Here is a tiny trained network, its code and every weight. The questions are about switching its units off for an input and a class, where a switched-off unit gives its printed mean instead of its output.

import numpy as np


def w(rows, s, z=0):
    codes = np.array(rows[::2]) - 128.0
    scale = np.full(codes.shape[1], s)
    scale[-1] = z or s
    return codes * scale


def norm(h):
    return h / np.sqrt((h * h).mean(-1, keepdims=True) + 1e-5)


def f(y):
    return y / 2 * (1 + np.tanh(0.7978845608 * (y + 0.044715 * y**3)))


def log_softmax(a):
    a = a - a.max(-1, keepdims=True)
    return a - np.log(np.exp(a).sum(-1, keepdims=True))


def net(x, mask):
    res = np.array(x, float).reshape(1, 4) / 4 @ E
    u = 0
    for l in range(3):
        y = f(norm(res) @ A[l][:, :-1].T + A[l][:, -1])
        res = res + np.where(mask[u : u + 7], y, B[l][:, -1]) @ B[l][:, :-1]
        u += 7
    return log_softmax(norm(res)[-1] @ U[:, :-1].T + U[:, -1])


A, B = {}, {}
E = w([
[166,131,204,147,208,132],'x0',
[155,254,130,20,130,133],'x1',
[198,89,140,75,100,53],'x2',
[177,114,42,89,183,158],'x3',
],0.0062)
A[0] = w([
[148,46,4,58,218,142,8],'0.n1',
[241,106,165,116,83,66,97],'0.n2',
[133,129,191,117,211,168,63],'0.n3',
[32,140,48,108,90,138,100],'0.n4',
[147,171,95,186,40,185,3],'0.n5',
[205,114,63,92,59,3,64],'0.n6',
[194,80,159,86,126,33,39],'0.n7',
],0.0055,0.0042)
B[0] = w([
[97,203,70,121,157,78,217],'0.n1',
[92,98,129,55,194,106,220],'0.n2',
[142,156,139,161,64,200,138],'0.n3',
[212,73,254,134,93,239,213],'0.n4',
[133,72,133,76,145,139,81],'0.n5',
[103,66,162,60,141,159,254],'0.n6',
[33,87,134,106,180,149,173],'0.n7',
],0.0078,0.0018)
A[1] = w([
[175,87,43,115,176,137,27],'1.n1',
[98,104,42,113,13,137,63],'1.n2',
[2,119,134,96,89,124,127],'1.n3',
[86,127,200,135,84,79,8],'1.n4',
[179,146,203,176,231,113,53],'1.n5',
[139,46,86,189,131,84,131],'1.n6',
[129,207,94,91,123,122,110],'1.n7',
],0.01,0.0018)
B[1] = w([
[165,118,118,253,136,83,230],'1.n1',
[232,90,153,150,149,186,222],'1.n2',
[183,144,104,110,198,155,223],'1.n3',
[217,116,15,229,193,62,212],'1.n4',
[210,61,95,104,51,209,245],'1.n5',
[2,140,254,178,26,135,255],'1.n6',
[104,98,168,163,66,82,254],'1.n7',
],0.0085,0.0032)
A[2] = w([
[79,90,184,172,114,151,254],'2.n1',
[169,205,119,74,122,109,131],'2.n2',
[46,166,98,125,67,25,92],'2.n3',
[175,182,52,209,196,56,122],'2.n4',
[164,242,109,48,106,117,137],'2.n5',
[61,201,80,178,177,254,138],'2.n6',
[130,154,178,76,76,68,106],'2.n7',
],0.0083,0.0057)
B[2] = w([
[124,205,82,63,169,131,255],'2.n1',
[92,138,137,193,118,140,172],'2.n2',
[140,115,116,66,96,187,142],'2.n3',
[133,185,69,172,135,71,190],'2.n4',
[72,116,142,216,139,174,196],'2.n5',
[145,24,155,55,176,1,190],'2.n6',
[66,97,132,122,155,123,150],'2.n7',
],0.0099,0.0067)
U = w([
[8,147,170,182,127,130,147],'0',
[168,155,57,204,170,33,140],'1',
[108,80,145,29,196,41,148],'2',
[228,102,143,122,114,208,139],'3',
[128,197,81,62,138,94,153],'4',
[151,196,101,82,91,107,1],'5',
],0.015,0.0093)

Each question gives the input, the list of numbers given to net, and the class t.
The units are the neurons (one row each of A and B). Each row of codes is followed by its name. A weight is (code - 128) times the scale printed after its matrix; where a second scale follows, it is the last column's (A, B and U).
mask holds one flag per neuron, layer by layer. A switched-off neuron (its flag False) gives its mean, the last column of its row in B, instead of its output. The means were averaged over made-up inputs and are rounded, as every weight is.
A unit's drop is (log p(t) with every unit on - log p(t) with that unit switched off) / (log p(t) with every unit on - log p(t) with every unit switched off).
The circuit of an input: a set's keep is (log p(t) with only the set's units on - log p(t) with every unit switched off) / (log p(t) with every unit on - log p(t) with every unit switched off). Starting from the 12 units with the biggest drops (on a tie, the unit counted first), units are removed one at a time, each time the one whose removal leaves the highest keep (on an exact tie, the one counted first), for as long as the keep stays at least 0.8.
circuit, biggest first: the units of the circuit, biggest drop first
k most important neurons: the k neurons with the biggest drops, biggest first
top k neurons in layer l: the k neurons of layer l with the biggest drops, biggest first
input [-8,4,7,2], class 3: circuit, biggest first -> [1.n2]
input [7,-8,-1,8], class 0: 2 most important neurons -> [1.n6 1.n4]
input [7,5,-4,7], class 1: circuit, biggest first -> [0.n4 1.n1 2.n4]
input [4,3,3,0], class 3: 4 most important neurons -> [1.n5 1.n6 2.n6 0.n1]
input [-8,-7,8,-5], class 2: top 3 neurons in layer 0 -> [0.n6 0.n2 0.n3]
input [-6,-3,-6,-5], class 2: 4 most important neurons -> [2.n6 1.n5 1.n1 1.n7]
input [-6,-1,1,5], class 3: 2 most important neurons -> [1.n2 0.n4]
input [-3,8,-8,5], class 0: 3 most important neurons -> [2.n5 1.n7 2.n2]
input [3,-2,3,0], class 4: 2 most important neurons -> [2.n1 2.n6]
input [5,5,2,-2], class 0: top 3 neurons in layer 1 -> [1.n2 1.n1 1.n3]
input [-6,5,-5,0], class 3: 4 most important neurons -> [1.n2 1.n6 0.n1 0.n2]
input [-8,-7,3,-8], class 1: 3 most important neurons -> [1.n4 1.n2 1.n5]
input [1,8,8,-6], class 0: 2 most important neurons -> [2.n5 2.n2]
input [-6,5,0,8], class 1: 2 most important neurons -> [1.n1 1.n6]
input [-2,-2,0,-6], class 1: circuit, biggest first -> [1.n4]
input [-6,-3,-8,-8], class 1: circuit, biggest first -> [1.n4 1.n6]
input [1,2,-3,2], class 4: circuit, biggest first -> [2.n1 1.n4]
input [-3,4,5,-2], class 2: top 2 neurons in layer 0 -> [0.n6 0.n2]
input [3,-3,0,-1], class 4: top 2 neurons in layer 1 -> [1.n6 1.n1]
input [-3,6,3,-7], class 1: circuit, biggest first -> [1.n4]
input [-8,7,-7,7], class 3: 3 most important neurons -> [0.n4 1.n2 1.n6]
input [-7,7,1,-7], class 0: 3 most important neurons -> [1.n1 2.n5 1.n5]
input [-7,-4,-3,5], class 3: 2 most important neurons -> [1.n2 0.n4]
input [8,5,-5,-8], class 1: top 3 neurons in layer 1 -> [1.n4 1.n6 1.n2]
input [-1,6,2,6], class 0: 2 most important neurons -> [1.n4 2.n5]
input [-5,5,4,-1], class 0: top 3 neurons in layer 2 -> [2.n5 2.n6 2.n2]
input [8,-3,5,-3], class 3: circuit, biggest first -> [1.n5]
